[[ -3.3 -12.8  17.5  -7.0  36.3  40.5  58.6   8.6   3.4  -2.3  25.7 -39.0
    3.3  46.0]
 [ 22.2  20.5  43.5   0.8  42.9  57.1  22.4 -33.1  -5.5   8.7  14.5 -14.3
   41.5  37.7]]
->
[[ 22.2  20.5  43.5   0.8  42.9  57.1  22.4 -33.1  -5.5   8.7  14.5 -14.3
   41.5  37.7]
 [ -3.3 -12.8  17.5  -7.0  36.3  40.5  58.6   8.6   3.4  -2.3  25.7 -39.0
    3.3  46.0]]

[[ 44.1  36.8 -24.3 -31.8  40.5 -25.5  72.8]
 [  9.2  39.6  73.4  -8.7 -44.1  30.6 -15.9]
 [ 23.2  12.1  -6.9 -13.7  -3.7   7.4 -12.5]
 [ 37.6  32.0  47.2  -1.1   6.2 -52.1  -6.6]
 [ 34.1  24.8  21.1  -3.1   2.1 -10.1 -11.5]]
->
[[  9.2  39.6  73.4  -8.7 -44.1  30.6 -15.9]
 [ 37.6  32.0  47.2  -1.1   6.2 -52.1  -6.6]
 [ 34.1  24.8  21.1  -3.1   2.1 -10.1 -11.5]
 [ 23.2  12.1  -6.9 -13.7  -3.7   7.4 -12.5]
 [ 44.1  36.8 -24.3 -31.8  40.5 -25.5  72.8]]

[[-57.7 -26.6  11.0 -35.5   5.5  18.1  23.1]
 [-47.9 -29.8   1.3 -55.0  20.1  23.4  28.8]
 [-12.9 -18.7   7.1 -20.7   8.7  10.4  11.6]
 [-38.8 -28.1   2.8 -43.1   7.8  22.9  42.2]
 [-33.2 -22.4  12.9 -21.6  27.1  13.6  22.7]
 [-46.0 -28.1  -5.1 -46.8  23.4  21.3  20.9]
 [  9.1   0.9  13.8  13.4 -14.2 -12.7 -16.3]
 [-64.4 -30.2  -3.6 -69.1  22.5  45.3  46.0]
 [-43.1 -28.3  11.8 -37.0  17.3  35.3  46.6]
 [-56.9 -32.7  -3.1 -71.7  22.0  49.1  43.5]
 [  5.7  -0.2  -1.8  -3.2   1.5  -3.3  -7.8]
 [-61.2 -15.1  14.7 -62.5  18.2  44.5  32.8]]
->
[[-61.2 -15.1  14.7 -62.5  18.2  44.5  32.8]
 [  9.1   0.9  13.8  13.4 -14.2 -12.7 -16.3]
 [-33.2 -22.4  12.9 -21.6  27.1  13.6  22.7]
 [-43.1 -28.3  11.8 -37.0  17.3  35.3  46.6]
 [-57.7 -26.6  11.0 -35.5   5.5  18.1  23.1]
 [-12.9 -18.7   7.1 -20.7   8.7  10.4  11.6]
 [-38.8 -28.1   2.8 -43.1   7.8  22.9  42.2]
 [-47.9 -29.8   1.3 -55.0  20.1  23.4  28.8]
 [  5.7  -0.2  -1.8  -3.2   1.5  -3.3  -7.8]
 [-56.9 -32.7  -3.1 -71.7  22.0  49.1  43.5]
 [-64.4 -30.2  -3.6 -69.1  22.5  45.3  46.0]
 [-46.0 -28.1  -5.1 -46.8  23.4  21.3  20.9]]

[[ 74.4 -64.1  29.3 -63.4  49.9 -50.4]
 [ 71.2 -63.2 -32.1  68.6 -56.5 -66.3]
 [-72.2 -23.5  71.0  61.8  47.2 -34.9]
 [-66.6  72.4 -69.5 -64.0   2.6  66.0]
 [ 57.2 -57.1 -61.1  23.8 -75.1  66.0]
 [ 48.6  75.7 -76.5 -31.8 -42.3 -34.5]
 [ 67.1 -61.8  57.0 -40.9 -64.8  17.3]
 [ 11.3  45.5  69.4 -75.2 -53.4  62.1]
 [-42.2 -38.8 -68.8  69.2  74.0 -18.3]
 [ 33.3 -67.9 -45.7 -68.2  75.3  61.5]
 [-33.8  74.9  52.6   2.1 -73.9 -48.0]]
->
[[-72.2 -23.5  71.0  61.8  47.2 -34.9]
 [ 11.3  45.5  69.4 -75.2 -53.4  62.1]
 [ 67.1 -61.8  57.0 -40.9 -64.8  17.3]
 [-33.8  74.9  52.6   2.1 -73.9 -48.0]
 [ 74.4 -64.1  29.3 -63.4  49.9 -50.4]
 [ 71.2 -63.2 -32.1  68.6 -56.5 -66.3]
 [ 33.3 -67.9 -45.7 -68.2  75.3  61.5]
 [ 57.2 -57.1 -61.1  23.8 -75.1  66.0]
 [-42.2 -38.8 -68.8  69.2  74.0 -18.3]
 [-66.6  72.4 -69.5 -64.0   2.6  66.0]
 [ 48.6  75.7 -76.5 -31.8 -42.3 -34.5]]

[[ 33.3 -10.0  28.9 -21.6  20.2 -35.4]
 [  8.1 -18.8 -19.7   2.0 -14.5  43.5]
 [-25.3 -10.8 -60.1 -15.9  -7.7   1.2]
 [ -4.5  49.6  36.5  53.4 -11.6  16.8]
 [ 36.6 -30.4  64.0  -0.7 -54.2  22.6]
 [-13.5  60.2  -8.4  63.0  20.9  59.3]
 [ 39.8 -39.5  53.3 -31.1 -42.3 -26.4]
 [ 21.7   3.0  62.4  -3.0 -59.4 -40.6]
 [ -4.7 -24.2 -36.2 -16.6  68.2  12.0]
 [ 44.7 -48.2  65.9 -43.6  63.4 -56.4]]
->
[[ 44.7 -48.2  65.9 -43.6  63.4 -56.4]
 [ 36.6 -30.4  64.0  -0.7 -54.2  22.6]
 [ 21.7   3.0  62.4  -3.0 -59.4 -40.6]
 [ 39.8 -39.5  53.3 -31.1 -42.3 -26.4]
 [ -4.5  49.6  36.5  53.4 -11.6  16.8]
 [ 33.3 -10.0  28.9 -21.6  20.2 -35.4]
 [-13.5  60.2  -8.4  63.0  20.9  59.3]
 [  8.1 -18.8 -19.7   2.0 -14.5  43.5]
 [ -4.7 -24.2 -36.2 -16.6  68.2  12.0]
 [-25.3 -10.8 -60.1 -15.9  -7.7   1.2]]

[[ 18.7  -0.9  -2.1  -6.5]
 [ -1.4  18.4  -5.1 -19.0]
 [ 70.9  14.4  -1.1 -15.1]
 [-31.5 -27.5   2.9  27.5]
 [ -4.9 -29.9  -5.4  21.8]
 [-52.0  -2.2  10.8  -1.9]
 [ 12.3  13.4   7.1  -3.1]
 [ 26.7  10.5  -5.3  -9.3]
 [ -1.7 -15.5  -6.0  24.4]
 [-42.0 -13.4   8.3  -5.2]
 [-10.1 -15.6  -6.5  19.3]
 [-25.5  18.6  11.0 -31.8]]
->
[[-25.5  18.6  11.0 -31.8]
 [-52.0  -2.2  10.8  -1.9]
 [-42.0 -13.4   8.3  -5.2]
 [ 12.3  13.4   7.1  -3.1]
 [-31.5 -27.5   2.9  27.5]
 [ 70.9  14.4  -1.1 -15.1]
 [ 18.7  -0.9  -2.1  -6.5]
 [ -1.4  18.4  -5.1 -19.0]
 [ 26.7  10.5  -5.3  -9.3]
 [ -4.9 -29.9  -5.4  21.8]
 [ -1.7 -15.5  -6.0  24.4]
 [-10.1 -15.6  -6.5  19.3]]
